Look-ups in named tables: a row name and a column name give one cell, copied from the table.

zut
cols = tozi, dusinos, bivu, rim, dunog, kugupi, vugoto, budak, duze
gove: [128, 88, 137, 112, 64, 145, 177, 108, 135]
babivi: [66, 101, 135, 159, 144, 148, 114, 131, 121]
pabefep: [173, 86, 78, 61, 155, 195, 64, 83, 121]
voz: [91, 98, 108, 51, 141, 119, 137, 127, 91]
pav: [137, 131, 67, 127, 93, 149, 161, 159, 86]
dati: [177, 175, 146, 126, 177, 166, 72, 147, 155]
fol: [136, 208, 133, 162, 125, 128, 158, 148, 158]
madeda: [132, 164, 123, 68, 149, 199, 71, 181, 73]
fovebo: [88, 171, 175, 191, 94, 127, 204, 50, 167]
rel: [147, 34, 128, 105, 66, 121, 65, 82, 194]
zofiza: [138, 140, 117, 156, 119, 144, 167, 189, 105]
putur: [158, 178, 151, 124, 101, 86, 104, 137, 177]
nugumu: [99, 112, 157, 78, 64, 184, 124, 213, 171]
tunudil: [136, 115, 103, 152, 134, 144, 82, 117, 103]

fovebo, dunog => 94
fovebo, rim => 191
dati, tozi => 177
fol, tozi => 136
fol, dunog => 125
pabefep, kugupi => 195
gove, tozi => 128
gove, budak => 108

nel =
|  | zav | lofe | fug | tuvobu | tafemif | rivenu | vosimef | linelik | lopodi |
|---|---|---|---|---|---|---|---|---|---|
| vidul | 109 | 146 | 158 | 204 | 136 | 164 | 195 | 83 | 100 |
| rotugog | 142 | 68 | 216 | 150 | 220 | 144 | 85 | 171 | 140 |
| senosu | 179 | 95 | 50 | 126 | 195 | 125 | 115 | 48 | 128 |
| leg | 140 | 145 | 190 | 104 | 153 | 67 | 89 | 128 | 139 |
| basupez | 194 | 162 | 146 | 125 | 136 | 230 | 93 | 194 | 51 |
| lufogug | 214 | 173 | 70 | 164 | 209 | 158 | 226 | 174 | 72 |
| lisigup | 166 | 134 | 226 | 68 | 79 | 76 | 52 | 62 | 105 |
| kuz | 169 | 176 | 210 | 151 | 230 | 144 | 53 | 159 | 229 |
| kiroz | 78 | 220 | 120 | 182 | 188 | 184 | 165 | 160 | 224 |
| digagi | 93 | 173 | 189 | 155 | 188 | 72 | 71 | 56 | 104 |
| sog | 214 | 148 | 97 | 89 | 110 | 100 | 148 | 156 | 137 |
| tavali | 199 | 43 | 200 | 207 | 108 | 98 | 209 | 160 | 170 |

vidul, tafemif: 136
kiroz, zav: 78
lisigup, lopodi: 105
rotugog, tuvobu: 150
lufogug, vosimef: 226
senosu, tafemif: 195
sog, tuvobu: 89
vidul, zav: 109
leg, tafemif: 153
leg, fug: 190
kuz, tafemif: 230
digagi, tafemif: 188
vidul, linelik: 83
leg, tuvobu: 104
senosu, tuvobu: 126
kiroz, tuvobu: 182
lisigup, rivenu: 76
basupez, lopodi: 51
kuz, rivenu: 144
Row with the largest linelik: basupez

